Below are the code and all the weights of a small trained network. Each question names an input and a class and asks about switching units off, where a switched-off unit gives its printed mean instead of its output.

import numpy as np


def w(rows, s, z=0):
    codes = np.array(rows[::2]) - 128.0
    scale = np.full(codes.shape[1], s)
    scale[-1] = z or s
    return codes * scale


def f(y):
    return np.maximum(y, 0)


def log_softmax(a):
    a = a - a.max(-1, keepdims=True)
    return a - np.log(np.exp(a).sum(-1, keepdims=True))


def net(x, mask):
    res = np.array(x, float).reshape(1, 6) / 4 @ E
    y = f(res @ A[0][:, :-1].T + A[0][:, -1])
    res = res + np.where(mask, y, B[0][:, -1]) @ B[0][:, :-1]
    return log_softmax(res[-1] @ U[:, :-1].T + U[:, -1])


A, B = {}, {}
E = w([
[131,127,146,109,121,132,151,136],'x0',
[122,114,143,157,87,126,112,141],'x1',
[31,228,88,99,65,216,153,83],'x2',
[116,151,131,199,137,127,65,100],'x3',
[145,106,161,2,93,94,88,122],'x4',
[192,174,208,98,158,149,62,170],'x5',
],0.0089)
A[0] = w([
[47,119,126,56,115,75,97,133,229],'n1',
[191,113,186,82,135,98,67,116,3],'n2',
[117,159,95,200,95,241,223,45,101],'n3',
[152,216,179,107,141,255,85,190,108],'n4',
[190,82,202,79,185,153,42,178,5],'n5',
[178,11,131,232,252,44,180,195,212],'n6',
[176,91,220,84,168,73,39,157,81],'n7',
],0.0072,0.0025)
B[0] = w([
[174,73,141,94,163,102,98,51,167],'n1',
[158,170,32,181,50,160,165,194,167],'n2',
[104,212,150,179,175,201,141,187,200],'n3',
[125,96,222,71,185,108,81,1,174],'n4',
[166,158,86,151,74,91,165,154,182],'n5',
[54,35,204,62,153,173,53,134,250],'n6',
[202,122,73,228,144,128,193,89,197],'n7',
],0.0089,0.013)
U = w([
[27,76,169,71,126,211,98,35,251],'0',
[238,31,218,104,126,109,63,7,162],'1',
[223,232,20,245,71,183,253,166,19],'2',
],0.0054,0.003)

Each question gives the input, the list of numbers given to net, and the class t.
The units are the neurons (one row each of A and B). Each row of codes is followed by its name. A weight is (code - 128) times the scale printed after its matrix; where a second scale follows, it is the last column's (A, B and U).
mask holds one flag per neuron, in row order. A switched-off neuron (its flag False) gives its mean, the last column of its row in B, instead of its output. The means were averaged over made-up inputs and are rounded, as every weight is.
A unit's drop is (log p(t) with every unit on - log p(t) with that unit switched off) / (log p(t) with every unit on - log p(t) with every unit switched off).
The circuit of an input: a set's keep is (log p(t) with only the set's units on - log p(t) with every unit switched off) / (log p(t) with every unit on - log p(t) with every unit switched off). Starting from all 7 units, units are removed one at a time, each time the one whose removal leaves the highest keep (on an exact tie, the one counted first), for as long as the keep stays at least 0.8.
circuit, biggest first: the units of the circuit, biggest drop first
k most important neurons: the k neurons with the biggest drops, biggest first
drop when u is switched off: that unit's drop, to one decimal
input [-7,-1,-4,4,-3,-2], class 0: circuit, biggest first : n6; n7
input [-1,-3,5,-1,7,2], class 1: 4 most important neurons : n1; n6; n3; n4
input [-8,4,7,-8,5,1], class 1: circuit, biggest first : n1; n6
input [-7,-8,-8,-6,-1,-1], class 0: 2 most important neurons : n6; n1
input [-6,-6,-4,4,-5,-2], class 0: circuit, biggest first : n6; n7
input [8,5,-5,7,-2,-6], class 0: circuit, biggest first : n6; n7
input [0,-1,0,6,4,2], class 2: 4 most important neurons : n6; n2; n7; n5
input [4,5,-2,-8,1,3], class 2: most important neuron : n6
input [-4,-1,6,5,-4,-3], class 2: 2 most important neurons : n6; n3
input [6,-1,4,-7,8,5], class 1: 2 most important neurons : n4; n1
input [-5,5,5,0,0,-4], class 2: 3 most important neurons : n6; n4; n3
input [-1,7,0,1,4,5], class 2: 2 most important neurons : n6; n2
input [4,0,-5,-6,4,5], class 2: drop when n2 is switched off : 0.2
input [8,-7,-3,8,4,3], class 2: drop when n2 is switched off : 0.2
input [-6,-3,-3,7,7,6], class 2: drop when n2 is switched off : 0.1
input [5,1,4,5,5,5], class 1: most important neuron : n4
